What can hang from each mark:
vifelo: fefif kova
lavu: guki vozu zeri
gonun: guki
kova: fefif gonun guki zeri
mani: lizum zele
dugag: lizum mani zeri
zeri: kova
fefif: gonun lizum vifelo
lizum: dugag zeri
guki: zeri
seso: gonun lavu lizum zele
vozu: fefif gonun seso

Each row was made from one small tree. Brackets hold a mark, then the marks that hang from it, in alphabetical order. Every link used is in the known rows. Write each row's tree.
Known rows:
{mani {lizum {zeri {kova fefif gonun guki}}} zele}: |  134 |  143 | -119 |    1 |  160 |  -90 |  -40 |  160 |   70 |  -20 |  249 |   99 |  -23 |   73 |   32 |  -85 | -108 |   29 |  -88 |  220 |   51 |  -86 |  223 |  -36 |    8 |   69 |  151 |   36 |   14 | -109 |  -76 |  -98 |  -15 |   80 |  -94 | -142 |    6 |   95 |  -54 |  -29 | -187 |  -87 |
{gonun {guki {zeri {kova {fefif lizum vifelo}}}}}: |  -34 | -103 |   -8 | -117 |  -39 |  -12 |  -46 |   38 |  -51 |  -58 |   73 |  -93 |  -75 | -111 |  -47 |  -80 |  -21 | -103 | -139 |  132 |   95 |  127 |   75 |   20 |    6 |   89 |   30 |   80 |  -20 | -130 |   18 |   37 | -192 |  -76 |  112 |  -25 |    4 |  -61 |   68 | -153 |    8 |  -20 |
{guki {zeri {kova {fefif {lizum {dugag mani}} vifelo} gonun}}}: |  -74 |  -68 |   22 |  -32 |   50 |  -11 |  -20 |  -25 |   59 |   -6 |   85 |   20 |  -23 | -183 | -168 | -117 |   96 |  -21 | -134 |   92 |   33 |  -39 |   21 |  -97 |  -94 |  116 |  -17 |   40 |  -86 | -278 | -134 |  -89 |  -72 |  -38 |  -43 | -116 |   95 |  193 |  185 | -337 | -299 | -142 |
{vifelo {fefif gonun lizum} {kova guki}}: |  159 |   26 |  143 |  -31 |   80 |  144 |  -95 |   41 |  -65 |   17 | -191 |  -17 |  -21 |   15 |   42 |  -95 |  -36 |  -40 | -131 |  -68 |  155 |  118 |   22 |   44 |   75 | -166 |  109 | -255 |  -74 |  104 |  -57 |  -50 |  -85 |   60 |  179 |   59 |  -84 |   10 |  -54 | -268 |  255 |   69 |
{zeri {kova fefif gonun guki}}: |  151 |  -23 |  -71 |  -18 |  124 | -119 |  -77 |  -14 | -112 |  145 |   60 |  270 |  116 |  -32 | -124 |  -71 |  -26 |  -24 |   40 |   34 |  215 |   35 |  211 |   14 |   63 |   34 |  181 |    2 |   68 |  -71 |  -17 |  -92 | -119 |   93 |    9 | -114 |  -46 |   24 |  -39 | -214 |  -75 |   48 |
{lavu {guki zeri} {vozu {fefif lizum vifelo} gonun seso}}: | -131 |  -13 |  283 | -132 |  -19 |  -22 |   24 | -182 |  -71 |  -42 | -127 | -240 |    5 | -131 |  249 |   45 | -116 |  -92 | -155 | -111 | -284 |  -43 |  -66 | -247 | -104 |   27 | -358 | -133 | -228 |  575 |  112 |   39 |   75 |   65 | -143 |  211 |   86 | -227 |  204 |  -12 |  234 |  -50 |
{vifelo {fefif gonun {lizum {dugag {mani zele}} zeri}}}: |  -80 |   62 |  -53 |  120 |  128 |  158 |   71 |  198 |  138 | -128 |  -74 | -205 | -190 |  -16 |  186 |  -23 |  -37 |   26 | -179 |  -26 | -136 | -226 | -165 |  -48 | -137 |  -19 | -135 |  -46 |  -86 |   -6 |  -97 |  -79 |  171 |   11 |  -63 |   57 |   89 |  108 |  -41 |   11 |   46 |    0 |
{kova {fefif gonun lizum vifelo} guki}: |   -5 | -124 |   70 |  -37 |   53 |    1 | -255 |    3 |  -18 |   51 | -103 |   70 |  -26 |  -51 |  113 |  -46 | -107 |  -57 | -140 |   10 |  -40 |  105 |   95 |  -30 | -142 |   86 |  -56 | -143 |   40 |  -44 |  -72 |   43 | -183 |  175 |   56 |  -75 |  -19 |   14 |  140 | -458 |  157 |   38 |
{dugag mani {zeri kova}}: |   -3 |  -92 |  -34 |  112 | -149 |   84 |  126 |  -13 |  -21 |   28 |   48 |  -40 | -117 |  -54 | -285 |   64 |  175 |  135 |  275 |  -45 |   38 |  102 | -222 |   14 |   58 |    3 |   84 |  100 |   61 | -222 |   94 |  -21 |   88 |  -91 |   16 |   72 |   39 |  115 |  -85 |  134 | -185 |  -40 |
{vozu {fefif {vifelo kova}} {gonun guki} {seso {lizum zeri}}}: |  -58 |  -69 |   11 | -286 |   25 |   23 |   76 | -215 |  -98 |  -12 |   35 | -244 |  134 |  -39 |   38 |  101 | -107 |  -31 |   -5 |  120 |  -38 |  -32 | -118 |  -59 |   11 |   -7 |  -73 |    2 | -100 |  454 |  141 |   54 |   -6 |  -12 |   46 |  -64 |  -25 | -148 |   12 |   35 |  236 |    4 |
{vifelo {fefif lizum} {kova gonun {guki zeri}}}: |  155 |  163 |  119 |  -74 |   65 |   90 |    8 |  102 | -112 |   32 | -133 |    5 |  -14 |   94 |  -84 | -135 |  125 |  -23 | -156 |  170 |  162 |   52 |   23 |  -60 |  146 |  -41 |  154 | -264 | -159 |   96 | -177 |   57 |    6 |   43 |   77 |    2 |  -45 |   30 |   -6 | -233 |   70 |  -72 |
{seso {gonun {guki zeri}} lavu lizum zele}: |  -16 |  155 |   15 | -125 | -336 | -134 |   31 |  -22 |  -39 | -195 | -105 |  -72 |   45 |  283 |  359 |  183 |  167 | -137 |   55 |    0 | -112 |   60 | -149 |   75 |   21 |  -39 |  -71 | -118 |  272 |  178 |   -8 |  282 |   -8 |    8 |  -35 |  240 | -108 | -327 |   26 |  391 |  186 |   26 |
{mani {lizum dugag {zeri {kova fefif guki}}}}: | -101 |   22 | -188 |  -60 |  161 |  -68 |  -86 |   63 |  149 | -115 |  225 |  -12 |  -16 | -112 | -122 |  -44 | -169 |  -40 |  -99 |  188 |  130 |  -98 |  172 |  -54 |   69 |   -9 |   78 |   13 |   72 |  -40 |   38 | -159 |  -22 |   79 |  159 | -286 |   18 |   72 |  -93 |  -71 |  -94 |   12 |
{seso {gonun {guki zeri}} {lavu vozu} {lizum dugag} zele}: | -205 |  175 |  110 | -126 | -192 | -139 |  -22 |  -26 |   14 | -311 |  -96 |  -66 |  141 |  203 |  395 |  181 |   42 | -219 |  -23 | -133 | -277 | -108 | -132 |  -13 |  -34 |  -84 | -247 | -175 |  222 |  320 |  -21 |  134 |   57 |   31 |  103 |  173 |  -55 | -392 |  127 |  430 |  261 |   62 |
{vozu {fefif gonun lizum {vifelo kova}} {seso lavu}}: |  125 | -287 |  267 | -133 |  -14 |  133 |  -60 | -278 |  -46 |  106 | -180 |  -47 |   71 | -119 |   47 |   -4 | -193 | -125 |  -48 | -105 |   -3 |   75 |   83 |   74 |  -38 |  -42 |  -67 |  -22 |  -62 |  136 |   62 | -114 | -355 |   91 |   34 |  174 | -115 | -178 |  109 | -282 |  272 |   59 |
{vifelo {fefif lizum} {kova zeri}}: |   58 |   34 |   40 |   -9 |  133 |  212 |   73 |  186 |   -6 |   83 | -182 |  -16 |  -33 |   61 |  -78 |  -41 |   35 |   -8 |  -41 |   20 |  135 |  145 |   18 |    4 |   91 | -127 |  171 |  -23 | -220 |  -25 |  -75 |  121 | -125 |   11 |  142 |  -35 | -192 |  108 | -148 |  -18 |  168 |  -20 |
{zeri {kova {fefif gonun {lizum dugag} vifelo} guki}}: |  -22 | -154 |   32 |  -59 |  162 |  -18 | -262 |  -48 |   52 |    4 |   41 |  124 |   41 | -256 |  -29 | -107 | -182 |  -80 | -167 |  -69 |   57 |   52 |  168 |   71 |  -92 |   -8 |  -45 |  -53 |    1 |  -92 |  -59 | -227 | -196 |  107 |  202 | -154 |   53 |   60 |  140 | -475 |   27 |   58 |
{lavu {guki {zeri kova}} {vozu fefif gonun}}: |  -60 |  127 |  137 | -139 |   -9 | -129 |   70 | -222 | -173 |  -61 |  -46 | -118 |   62 | -110 |  105 |   37 |    5 | -118 |   -8 | -107 |  -16 | -109 | -105 | -125 |   -5 |   62 |  -87 |  -72 |  -68 |  442 |  161 | -108 |  154 |  -25 |  -85 |  173 |   84 | -246 |   22 |  277 |   96 |  -30 |
{seso gonun {lizum zeri} zele}: |   33 |  121 |  -66 |  -54 | -173 |    6 |    7 |   55 |   31 | -160 |  -52 |  -87 |   57 |  156 |  263 |  209 |  230 |  -19 |   65 |  -28 | -183 |  -32 | -113 |   48 | -110 |  -67 |  -94 |   62 |  135 |    9 |  -72 |  228 |  142 |   71 | -204 |   21 | -120 |  -10 | -126 |  403 |   45 |  -75 |
{kova fefif {gonun {guki zeri}}}: |  -56 |   96 | -120 |  -14 |   15 | -205 |   27 |   31 | -156 |   75 |  -67 |  -33 |  107 |  131 |    6 | -104 |   47 |  -48 |  -31 |  134 |   79 | -141 |   92 |  -50 |   29 |  240 |   50 |   -2 |   91 |  103 |  -48 |  163 |   37 |   15 |   11 |  -69 |  -32 | -107 |  -13 |   18 |   83 |   71 |
{fefif {gonun guki} {lizum dugag} vifelo}: | -160 |   -8 |   62 |   71 |   27 |   34 | -152 | -128 |   29 |  -83 |  -13 | -111 |   46 | -134 |  136 | -147 | -163 |  -93 | -100 | -168 | -135 |  -19 |   26 |   98 | -135 |    6 | -225 |  -74 |  -82 |   76 |  -46 |  -18 |  -50 |  -48 |  254 | -103 |   48 | -100 |  150 | -169 |  361 |  179 |
{gonun {guki {zeri {kova fefif}}}}: |   -8 |  -26 | -128 |  -67 |  -32 | -125 |   28 |   33 | -114 |   -7 |   22 |  -76 |   22 |  -34 |  -88 |  -51 |    3 |  -71 |   -5 |   88 |  197 |  -19 |   67 |   55 |  110 |  110 |  118 |  103 |  122 |   -9 |   85 |   19 |  -51 |  -83 |  119 |    4 |  -27 | -107 | -108 |  112 |  -23 |  102 |
{dugag {mani zele} {zeri {kova {fefif lizum} gonun guki}}}: |   92 |  -75 |  -35 |  -22 |   47 |   20 |  -47 |  243 |   26 |   84 |   86 |  148 | -209 |  123 | -134 |    3 |   40 |  191 |  -16 |   71 |   73 |  148 |  -13 | -115 |   60 |  -18 |  156 |    1 |  -16 | -216 |  -25 |  -89 |   35 |   46 | -109 |   59 |  114 |  193 |   77 | -308 | -289 | -204 |
{vozu fefif gonun {seso {lavu guki zeri} zele}}: |   86 |  -38 |  -70 | -153 |    6 | -117 |  118 | -200 |   10 |   21 | -131 |  -66 |   19 |   39 |  333 |  214 | -133 |  -77 |  102 | -113 | -171 |   25 |   44 | -152 |  -36 |  -82 |  -29 |  -13 |   -9 |  552 |  308 |  152 |   95 |  193 | -252 |  361 |  -85 | -377 | -152 |  284 |  169 |   -6 |
{kova {fefif {lizum dugag}} {gonun guki} zeri}: | -219 |   64 | -185 |  -27 |  199 | -116 |  -81 |  157 |   -2 |   94 |  -19 |   49 |   93 |  112 |   -4 | -130 | -114 |  -23 | -154 |  -12 |   94 |  -68 |  192 |  -69 |   19 |   76 |  -37 |   36 | -125 |   99 |  -72 |   90 |  -61 |   63 |  156 | -263 |  -52 |   38 |   35 | -212 |  185 |   35 |
{guki {zeri {kova {fefif lizum vifelo} gonun}}}: |   66 |  -51 |   73 |  -30 |    4 |  -34 |  -35 |   -4 |  -60 |   68 |   25 |   78 |   51 | -116 |  -88 | -111 |  108 |  -61 | -124 |  135 |   89 |   47 |  148 |   26 |  -75 |  163 |   30 |  101 |  -51 | -270 | -143 |   -2 | -196 |   -3 |  -94 |  -76 |   -6 |  115 |  125 | -244 | -184 | -144 |
{vozu {fefif lizum} gonun}: |  -13 |  -25 |   89 | -105 |  -30 |   19 |  -31 | -147 |  -69 |   37 | -182 |   68 |   41 |  -13 |  214 |   66 |  -25 |    1 |  -60 |  -91 |  101 |  102 |  -42 |  -53 |   -4 |  -20 | -103 |  -28 |  -14 |  177 |  158 |   91 |   22 |   -5 | -154 |   45 |   48 |  -80 |    7 |  -39 |  183 |   -5 |
{dugag {mani lizum zele} {zeri {kova fefif gonun guki}}}: |   84 |   36 |  -47 |   55 |   55 |  -61 |   34 |  199 |   85 |   59 |  175 |  122 | -141 |  134 | -101 |  -51 |   -1 |  193 |   62 |  133 |   12 |   97 |   14 | -148 |   70 |   43 |  196 |  -36 |   55 | -178 |  -16 |  -83 |   70 |   57 |  -70 |   12 |   75 |  170 |   50 | -150 | -343 | -175 |
{dugag lizum {mani zele} {zeri {kova {fefif vifelo} gonun}}}: |   29 | -197 |   17 |   50 |   26 |   16 |   97 |   86 |   50 |  173 |  127 |  168 |  -51 |   15 | -199 |   80 |  120 |  144 |   52 |  141 | -153 |   96 |  -83 |   30 | -113 |  104 |  129 |  103 |  -26 | -376 |  -85 |  -93 |  -28 |  -26 | -179 |   -9 |   60 |  208 |  217 | -171 | -414 | -244 |
{fefif lizum {vifelo kova}}: |   90 |  -91 |  197 |  -11 |   10 |  239 |  -99 | -117 |   51 |    3 |  -64 |   18 |  -21 |  -73 |  -68 |  -32 |  -25 |  -26 |   19 |   -9 |  -31 |  204 |   54 |   66 |  -60 | -137 |   98 |  -11 | -168 | -213 |  -52 |   79 | -152 | -108 |  105 |  -71 |  -95 |   57 |   36 |  -93 |  160 |   39 |
{guki {zeri {kova gonun}}}: |  117 |  136 |   29 |  111 |  -96 |  -61 |   76 |  -93 | -133 |   52 |   19 |   57 |  131 |  -51 | -135 | -109 |  190 |  -19 |   83 |   10 |  105 |  -93 |   22 |  122 |   39 |  125 |   22 |   62 |    4 | -110 | -109 |  -10 |   30 |  -93 |  -62 |  -11 |    4 |   40 |  -46 |  146 | -149 |    4 |
{lizum {dugag {mani zele} {zeri {kova {fefif gonun}}}}}: |  -64 | -135 | -110 |   97 |  132 |  -56 |    4 |  103 |   95 |   71 |  -35 |   14 |  -36 |  -83 | -107 |   -9 |  -43 |  156 |   95 | -106 |  -39 | -133 |  -69 |   64 |  -75 |   77 |   64 |  139 |  135 | -183 |    3 | -242 |  138 |   -9 |   48 |   60 |  109 |  157 |  -10 |   30 | -259 |   16 |
{lizum {zeri {kova guki}}}: |   73 |   62 | -128 |  -20 |  -13 |   44 |  -43 |   -8 |  -63 |  -67 |  174 |  -12 |  -60 |  -93 | -180 |   31 |   34 |  -24 |   99 |  107 |   76 |  -43 |  -27 |   62 |   71 |   18 |   52 |   11 |   22 |  -30 |   25 |  -50 |   25 |   24 |   72 | -102 |    5 |   -3 | -165 |   89 |   -2 |   58 |
{seso gonun {lizum dugag}}: | -121 |  123 |   72 |   61 | -137 |  -45 |  -62 | -142 |   57 |  -51 | -128 |   55 |  157 |   52 |  185 |   26 |   30 |    6 |  -18 | -136 |  -14 |  -68 |  -81 |  111 |  -29 | -167 | -148 |  -37 |  133 |  113 |  -66 |   52 |   49 |    1 |   14 | -115 |  -23 |  -10 |   17 |  198 |  100 |  113 |
{dugag lizum {mani zele}}: |   26 |  -72 |   83 |  155 | -128 |  170 |   51 |   33 |  120 |  -10 |  -27 |   68 | -135 |  157 |   84 |  155 |   29 |   92 |   21 |  -36 | -169 |   69 | -192 |   35 |  -32 | -139 |  -14 |  -50 |  -14 | -166 |   20 |   89 |  102 | -159 | -177 |   79 |   23 |   71 |   51 |  118 | -126 |   14 |

Which tree is each row?
|  -36 |  -54 |  -64 |  158 |   55 |   97 |   93 |   76 |  134 |  -13 |   76 |   37 | -126 |  -82 | -194 |   33 |   -3 |  174 |  214 |  -58 | -100 |  -29 | -163 |   64 |   16 |  -60 |   66 |  138 |   -2 | -194 |   31 | -157 |  218 | -128 |   66 |   46 |  123 |  117 |  -56 |  227 | -224 |   17 | -> {lizum {dugag {mani zele} {zeri kova}}}
|   10 |   -9 |   89 |   47 | -133 |  -97 |   71 | -260 |  -18 |  107 | -137 |  109 |  171 |  -19 |  188 |  135 | -111 |    0 |  209 | -152 |  -19 |   -2 |   21 |   93 |   14 |  -63 | -142 |  -61 |  187 |  216 |  168 |  105 | -109 |  -45 |  -62 |  226 |    1 | -164 |   -7 |  194 |  174 |  254 | -> {vozu gonun {seso lavu}}
|  -24 |  210 |  -40 |   77 |  -90 | -116 |   58 |  -52 | -164 |    9 |  -22 |  -79 |   93 |  115 |    1 | -120 |  104 |  -35 |   44 |   55 |   -4 | -132 |  -20 |   21 |   40 |  188 |  -46 |  -62 |    4 |  143 |  -75 |  178 |  117 |  -62 |   35 |  -28 |    6 | -132 |  -12 |  145 |  145 |  103 | -> {kova {gonun {guki zeri}}}
| -112 |    2 |  -22 |  -47 | -113 | -106 | -118 |   69 |  -98 |  -35 | -176 | -215 |  -21 |  115 |  160 |  -89 |    2 |  -55 | -213 |  -16 |  106 |  -59 |   23 |   18 |    5 |  146 | -110 |  -53 |  118 |   89 |   -1 |  118 |  -36 |  -15 |   57 |   48 |    7 |  -65 |   26 | -121 |  162 |   60 | -> {kova {fefif {gonun {guki zeri}} lizum}}
|  -28 |   92 |   54 |  235 |  117 |   63 |   -1 |   26 |  256 |  -82 |    7 |   86 |   10 |   23 |  200 |  -73 | -234 |   38 |   -8 |  -37 | -161 |  -49 |  118 |   49 |  -34 | -124 |  -26 |   21 |  -19 |  -41 |  -23 |   -2 |  113 |  -99 |   54 | -102 |   10 |    0 |  -31 |  255 |   58 |  149 | -> {mani {lizum dugag} zele}
|  -48 |   48 |  -88 |   74 |   33 |  -28 |   14 |  -25 |  -20 |   51 |  154 |   98 |  -18 |  -73 | -365 |  -47 |  105 |  137 |  194 |  -10 |   28 |  -25 | -133 |  -52 |   84 |   25 |   46 |  -81 |  -11 |  -43 |  -36 | -159 |  181 |   28 |  135 |  -97 |  133 |  120 |   42 | -145 | -187 |  -42 | -> {lizum {dugag mani {zeri {kova gonun guki}}}}
|   25 | -135 |   37 |  130 | -166 |  150 |  123 |   83 |   81 |   25 |   78 |   35 | -169 |   76 | -175 |  164 |  140 |  189 |  123 |   -7 |  -89 |  139 | -254 |  117 |   53 | -113 |   52 |   76 |    6 | -285 |   55 |  -76 |  118 | -178 | -110 |  113 |   83 |  154 |   44 |  156 | -320 | -131 | -> {dugag lizum {mani zele} {zeri kova}}
| -234 |  -86 | -133 |   -2 |  100 |   58 |  -62 |  182 |  145 |   31 |  -94 |   -2 | -115 |   48 |  -70 |   31 |  -30 |   49 |  -81 |  -18 |   34 |    6 |  -37 | -177 |  -18 |   -9 |  -22 |   40 |  -66 | -111 |  -10 |  115 |  -23 |   51 |   44 | -160 |  -31 |  199 |  -12 | -200 |  -55 |  -27 | -> {kova {fefif {lizum {dugag mani}}} zeri}
|  107 |    4 |   82 | -190 | -219 |  -66 |   13 | -241 |  -58 |    3 |  -31 | -169 |  -92 |  -46 |  184 |    9 | -105 |  -84 | -152 | -178 |  132 |   49 |   52 |  -16 |   99 | -231 | -112 |   47 |  -63 |  402 |  243 |  -87 | -202 |  176 | -203 |  346 |  -57 | -303 |  -91 |   79 |   81 |  -68 | -> {vozu {fefif lizum} {seso gonun {lavu guki {zeri kova}}}}
|   91 |  105 |   59 |  220 |  -84 |   43 |  159 |   74 |   97 |   11 |  167 |   30 |  -91 |   94 |  -81 |  -70 |   95 |  201 |  165 |  -10 |  -76 |   63 |  -84 |  -18 |   28 |    2 |   79 |   69 |  -30 | -259 |  -36 |  -59 |  132 | -114 | -122 |   70 |   76 |  186 |   29 |  150 | -302 | -154 | -> {dugag {mani lizum zele} {zeri {kova gonun}}}
|   51 |  169 | -155 |   50 |  147 |   28 |  -19 |   55 |   68 |  -77 |  276 |   52 |  -88 |  -58 | -143 |  -44 |  -15 |   77 |   58 |   70 |  -78 | -225 |  -65 |  -36 |  -18 |   15 |   34 |  -27 |  -98 |  -51 | -106 | -179 |  215 |  -11 |  -14 | -103 |  148 |  106 |  -34 |   18 | -196 |    4 | -> {lizum {dugag {mani zele}} {zeri {kova gonun guki}}}
|   13 |  165 |  -96 |   70 |  135 |   51 |  -57 |   90 |  214 | -190 |  286 |    5 |  -96 |  -73 |    1 |  -60 | -196 |   19 |  -45 |  123 |  -71 | -116 |   86 |   48 |   42 |  -93 |   20 |   -2 |  -50 |  -26 |  -30 | -168 |  126 |  -30 |  123 | -163 |   83 |   31 |  -84 |  174 |  -81 |   49 | -> {mani {lizum dugag {zeri {kova guki}}} zele}
| -142 | -132 |   22 |  119 | -245 |  116 |  103 |    9 |   31 |   47 |  -51 |  -61 | -123 |  137 | -197 |  193 |  209 |  153 |  127 |   39 | -105 |  109 | -321 |   -9 |   37 |  -17 |  -38 |  -53 |   62 | -155 |   59 |  117 |  130 |  -79 |  -72 |    6 |   39 |  125 |   68 |   38 | -144 | -110 | -> {dugag lizum mani zeri}
|  169 | -195 |   22 |   87 |  -45 |   42 |   91 |  -39 |   78 |   14 | -114 |  121 |   74 |   26 |  158 |  196 |  -92 |  -87 |  247 | -152 | -175 |   93 |  144 |   72 |    5 | -133 |  -33 |   74 |  125 |   34 |  120 |  129 |  -96 |   26 |  -61 |  253 | -166 | -203 | -118 |  250 |  163 |  181 | -> {vozu {seso lavu zele}}
|  -45 |   20 | -100 |   55 |  200 |  -95 |   -1 |   63 |  -66 |  244 |  -44 |  185 |  157 |   -2 |  -78 |  -67 |   31 |  -26 |   96 |  125 | -106 |  -46 |  131 |  -56 | -177 |  296 |   78 |   83 |  -72 |  -99 | -194 |  188 | -151 |  191 |  -18 | -224 | -145 |   93 |   33 | -137 |   18 |   -9 | -> {kova {fefif vifelo} gonun zeri}
|   46 |  -69 |  -57 |   -9 |  -20 |  -75 |   28 |   17 |  -61 |   43 |  -61 |   28 |   41 |  -73 | -121 |  -14 |   74 |  -38 |   22 |   95 |  178 |  -35 |   71 |   72 |   53 |  109 |  126 |  143 |  132 | -156 |   17 |   -5 |  -58 |  -37 |  -16 |   -9 |  -45 |   34 | -119 |  104 | -177 |   35 | -> {guki {zeri {kova fefif}}}
|   -3 |  104 |  -24 |  -28 |  241 |  135 |   74 |   52 |   35 |   -6 |  -46 |  -71 |   57 |  -39 | -112 | -110 |   16 |  -43 | -143 |  107 |  114 | -157 |   96 |    0 |    5 |  -84 |   93 |  -22 | -210 |   -5 | -146 |  -84 |   28 |  -10 |   90 | -195 |  -61 |  118 |  -75 |  -63 |  140 |  -45 | -> {vifelo {fefif {lizum dugag zeri}} {kova gonun}}
|   -5 | -147 |  -24 |    7 |  -74 |   10 |   52 |   92 |  -26 |  116 |   19 |   37 |  -97 |   44 | -231 |    1 |  172 |  130 |   26 |   -2 |  181 |  135 |  -24 |  -85 |   42 |   27 |   97 |  124 |   24 | -315 |   24 |  -49 |  -52 |  -24 | -123 |    4 |   43 |  242 |   48 | -245 | -268 | -221 | -> {dugag mani {zeri {kova {fefif lizum} gonun}}}
|   34 |  -17 |  -26 |   15 | -107 |  148 |   -7 |    8 |   13 | -101 |  101 | -100 | -102 |  -75 |  -90 |   29 |   67 |  -25 |  -27 |   12 |  127 |   23 |    2 |  102 |   26 |  -75 |  -35 |  157 |  -56 | -209 |   34 |  -32 |  -65 | -110 |  -46 |  -66 |   -4 |  101 | -124 |   97 |  -11 |  -42 | -> {fefif {lizum {zeri kova}}}
| -110 |   36 |   13 |  -83 |  -79 |  -24 |   83 |   40 |   -7 | -212 |   25 | -205 |  157 |  136 |  361 |  271 |  -27 |  -65 |   57 | -191 | -313 |  -62 |  -85 | -110 |  -36 | -123 | -342 |  -15 |   42 |  435 |  157 |  187 |  187 |  -51 |  -63 |  127 |  -28 | -167 |  -33 |  398 |  242 |   40 | -> {lavu {vozu {gonun guki} {seso {lizum zeri} zele}}}
|  184 |   88 |   10 |   74 |   19 |  -34 |  -45 |  -96 | -120 |   77 |  110 |  226 |  102 |  -48 | -130 |  -87 |   32 |  -12 |  115 |  -48 |  126 |   43 |   99 |   86 |   79 |  -19 |   85 |  -50 |  -17 |  -30 |  -46 |  -74 |  -36 |   15 |   38 |  -75 |   -8 |   -3 |  -37 |  -86 |  -11 |   74 | -> {zeri {kova gonun guki}}
|   33 |  -81 |  -88 |   -4 |   18 | -143 |  -59 |  -60 | -132 |   51 |  -12 |  -23 |  121 |  -68 |   32 |  -93 |  -97 |  -84 |   13 | -159 |  194 |  -26 |  133 |  145 |   20 |   60 |   62 |   97 |  154 |    2 |  101 | -106 | -138 |  -36 |  145 |   20 |  -53 |  -86 |  -83 |  -12 |  125 |  182 | -> {zeri {kova {fefif {gonun guki}}}}
